Below are the code and all the weights of a small trained network. Each question names an input and a class and asks about switching units off, where a switched-off unit gives its printed mean instead of its output.

import numpy as np


def w(rows, s, z=0):
    codes = np.array(rows[::2]) - 128.0
    scale = np.full(codes.shape[1], s)
    scale[-1] = z or s
    return codes * scale


def norm(h):
    return h / np.sqrt((h * h).mean(-1, keepdims=True) + 1e-5)


def f(y):
    return np.maximum(y, 0)


def log_softmax(a):
    a = a - a.max(-1, keepdims=True)
    return a - np.log(np.exp(a).sum(-1, keepdims=True))


def net(x, mask):
    res = np.array(x, float).reshape(1, 8) / 4 @ E
    u = 0
    for l in range(4):
        y = f(norm(res) @ A[l][:, :-1].T + A[l][:, -1])
        res = res + np.where(mask[u : u + 7], y, B[l][:, -1]) @ B[l][:, :-1]
        u += 7
    return log_softmax(norm(res)[-1] @ U[:, :-1].T + U[:, -1])


A, B = {}, {}
E = w([
[87,150,158,132,208,64,22,209,102,158,71,50],'x0',
[90,91,196,44,149,52,120,152,151,219,126,116],'x1',
[128,89,199,116,14,79,61,116,191,60,123,121],'x2',
[68,168,97,81,128,124,109,123,185,85,75,128],'x3',
[116,125,57,59,140,77,145,165,42,92,66,165],'x4',
[209,37,132,146,145,95,115,139,126,170,100,128],'x5',
[56,78,232,133,141,92,169,101,132,134,120,114],'x6',
[121,123,107,189,198,83,159,1,195,104,81,156],'x7',
],0.0069)
A[0] = w([
[115,197,32,128,194,125,93,146,104,69,61,113,119],'0.n0',
[96,138,159,171,188,96,148,118,121,164,131,104,4],'0.n1',
[124,156,101,119,45,155,126,96,127,64,153,138,66],'0.n2',
[138,124,159,180,155,158,144,85,95,93,142,97,11],'0.n3',
[151,83,103,112,133,129,203,130,86,146,127,155,74],'0.n4',
[184,104,120,96,155,4,73,164,115,163,74,139,212],'0.n5',
[223,171,73,134,99,191,72,195,122,163,177,121,165],'0.n6',
],0.013,0.0014)
B[0] = w([
[83,181,56,163,254,107,84,188,88,141,106,200,235],'0.n0',
[173,141,170,53,146,66,74,43,115,135,136,178,182],'0.n1',
[147,131,146,89,97,118,175,114,171,65,122,149,204],'0.n2',
[113,106,149,172,141,122,99,118,97,108,127,234,168],'0.n3',
[186,146,124,111,149,190,216,187,118,184,120,88,186],'0.n4',
[111,70,38,102,178,36,124,152,216,83,86,92,243],'0.n5',
[170,111,136,122,98,236,53,73,82,191,169,136,248],'0.n6',
],0.0098,0.012)
A[1] = w([
[96,105,189,172,148,93,156,200,128,176,162,58,6],'1.n0',
[113,175,82,115,104,158,118,152,10,160,121,111,52],'1.n1',
[86,187,225,101,96,118,42,119,99,125,127,94,44],'1.n2',
[170,147,109,149,122,188,38,214,101,159,196,147,152],'1.n3',
[114,147,174,75,72,91,93,202,93,113,153,79,35],'1.n4',
[99,198,159,170,108,149,76,131,142,134,93,74,57],'1.n5',
[90,148,119,71,10,130,137,204,109,51,133,142,119],'1.n6',
],0.012,0.002)
B[1] = w([
[171,215,151,119,254,107,113,132,104,54,117,141,142],'1.n0',
[164,75,183,96,74,181,139,168,144,230,177,133,196],'1.n1',
[143,132,162,112,129,144,203,180,39,182,189,118,164],'1.n2',
[126,127,93,116,127,188,72,126,93,174,214,93,254],'1.n3',
[128,133,93,179,80,162,94,207,119,222,52,118,153],'1.n4',
[121,151,125,115,129,187,132,170,132,163,228,169,140],'1.n5',
[35,49,185,86,34,114,160,161,202,139,123,70,176],'1.n6',
],0.0082,0.011)
A[2] = w([
[181,129,88,220,115,151,145,104,107,87,103,157,18],'2.n0',
[156,151,186,194,77,145,109,79,61,77,135,136,105],'2.n1',
[104,175,150,38,86,112,62,225,106,100,128,53,119],'2.n2',
[145,128,118,95,165,55,109,135,74,131,111,87,9],'2.n3',
[126,190,77,71,7,173,175,167,170,54,110,126,118],'2.n4',
[95,95,122,112,107,75,30,161,85,128,109,78,62],'2.n5',
[45,187,80,173,201,113,74,199,109,96,119,83,33],'2.n6',
],0.014,0.0015)
B[2] = w([
[123,124,155,163,72,155,94,203,122,109,126,62,165],'2.n0',
[174,166,138,128,150,130,201,101,159,44,99,129,177],'2.n1',
[148,111,138,216,144,169,41,183,85,179,148,118,223],'2.n2',
[114,95,134,142,83,112,127,212,114,88,125,145,223],'2.n3',
[108,82,78,113,141,64,166,1,114,72,178,161,211],'2.n4',
[160,196,146,141,87,119,100,82,176,190,98,191,223],'2.n5',
[107,196,212,167,125,114,123,146,105,68,95,205,254],'2.n6',
],0.014,0.0093)
A[3] = w([
[137,143,110,124,105,184,192,142,7,193,122,149,117],'3.n0',
[79,162,11,158,180,147,143,128,95,115,94,187,143],'3.n1',
[49,210,106,130,189,132,145,111,150,110,95,96,93],'3.n2',
[79,129,137,122,162,71,105,111,163,128,72,45,4],'3.n3',
[92,161,63,110,114,200,88,166,87,132,161,86,97],'3.n4',
[97,123,188,105,116,178,163,76,173,139,134,127,147],'3.n5',
[193,149,93,168,61,213,130,115,106,99,114,170,117],'3.n6',
],0.015,0.0031)
B[3] = w([
[130,196,115,68,192,161,119,39,141,188,195,84,248],'3.n0',
[197,103,141,84,66,130,103,244,28,117,153,172,219],'3.n1',
[150,160,133,146,115,87,100,172,108,158,120,203,162],'3.n2',
[121,153,134,144,39,165,54,84,198,183,115,91,159],'3.n3',
[151,35,175,121,105,187,130,90,85,175,191,115,223],'3.n4',
[100,243,106,139,181,153,130,132,96,110,84,91,174],'3.n5',
[90,21,82,135,79,190,108,161,130,131,98,77,237],'3.n6',
],0.011,0.012)
U = w([
[148,239,169,90,220,108,200,75,139,162,115,114,92],'0',
[147,103,123,202,89,195,165,136,160,46,73,70,82],'1',
[148,179,149,155,145,71,57,249,91,139,69,225,180],'2',
[139,80,116,133,92,43,57,99,240,184,83,125,121],'3',
[41,115,126,172,104,67,150,148,114,134,172,96,1],'4',
[159,106,111,111,133,224,95,137,65,211,204,117,189],'5',
[178,69,37,68,163,64,216,199,131,147,89,94,66],'6',
[108,113,95,93,103,99,208,24,128,35,150,173,161],'7',
],0.011,0.0047)

Each question gives the input, the list of numbers given to net, and the class t.
The units are the neurons (one row each of A and B). Each row of codes is followed by its name. A weight is (code - 128) times the scale printed after its matrix; where a second scale follows, it is the last column's (A, B and U).
mask holds one flag per neuron, layer by layer. A switched-off neuron (its flag False) gives its mean, the last column of its row in B, instead of its output. The means were averaged over made-up inputs and are rounded, as every weight is.
A unit's drop is (log p(t) with every unit on - log p(t) with that unit switched off) / (log p(t) with every unit on - log p(t) with every unit switched off).
The circuit of an input: a set's keep is (log p(t) with only the set's units on - log p(t) with every unit switched off) / (log p(t) with every unit on - log p(t) with every unit switched off). Starting from the 12 units with the biggest drops (on a tie, the unit counted first), units are removed one at a time, each time the one whose removal leaves the highest keep (on an exact tie, the one counted first), for as long as the keep stays at least 0.8.
units of the circuit, in order: the units of the circuit, biggest drop first
top k neurons: the k neurons with the biggest drops, biggest first
k most important neurons of layer l: the k neurons of layer l with the biggest drops, biggest first
input [-8,-3,7,-6,-4,-1,-1,-2], class 7: units of the circuit, in order	(2.n4; 0.n2)
input [0,0,8,-7,1,6,4,0], class 3: units of the circuit, in order	(0.n5; 3.n1)
input [1,-2,2,-5,-1,6,-2,2], class 3: units of the circuit, in order	(0.n5; 0.n0; 3.n1)
input [3,4,4,-4,6,-1,5,3], class 3: units of the circuit, in order	(0.n5)
input [-7,-2,0,0,7,-1,1,7], class 6: units of the circuit, in order	(0.n6; 2.n6; 1.n3)
input [6,1,0,-8,-7,8,0,3], class 3: 3 most important neurons of layer 0	(0.n0; 0.n1; 0.n5)
input [1,-2,6,-2,0,-5,-7,5], class 7: units of the circuit, in order	(0.n2; 2.n4)
input [-7,-6,-5,4,-2,-2,3,7], class 1: top 2 neurons	(2.n0; 0.n5)
input [4,-4,0,0,-1,3,7,8], class 2: top 2 neurons	(0.n3; 1.n6)
input [-6,-6,5,-1,-8,2,0,-4], class 7: top 2 neurons	(0.n2; 2.n4)
input [-3,3,7,4,1,-4,6,-3], class 4: 2 most important neurons of layer 1	(1.n6; 1.n2)
input [-2,-3,6,-3,-7,8,-6,5], class 1: top 2 neurons	(2.n1; 0.n0)
input [-4,5,-1,2,-8,-2,-5,8], class 0: 2 most important neurons of layer 0	(0.n0; 0.n6)
input [2,-4,7,-4,-3,-5,4,-2], class 4: top 4 neurons	(1.n6; 2.n2; 0.n6; 1.n2)
input [-6,2,6,-5,7,-8,-1,-5], class 7: units of the circuit, in order	(2.n4)
input [-5,3,-2,-8,-7,3,-3,8], class 1: 3 most important neurons of layer 0	(0.n0; 0.n6; 0.n5)
input [-3,5,7,7,-1,-5,-2,1], class 7: top 2 neurons	(2.n4; 0.n2)
input [-3,7,-5,-1,-7,-1,-6,7], class 0: top 3 neurons	(0.n0; 0.n5; 0.n6)
input [-6,-8,-1,-7,8,1,5,-3], class 7: 2 most important neurons of layer 0	(0.n0; 0.n2)
input [3,-6,8,-3,-7,-5,8,6], class 7: most important neuron of layer 2	(2.n2)
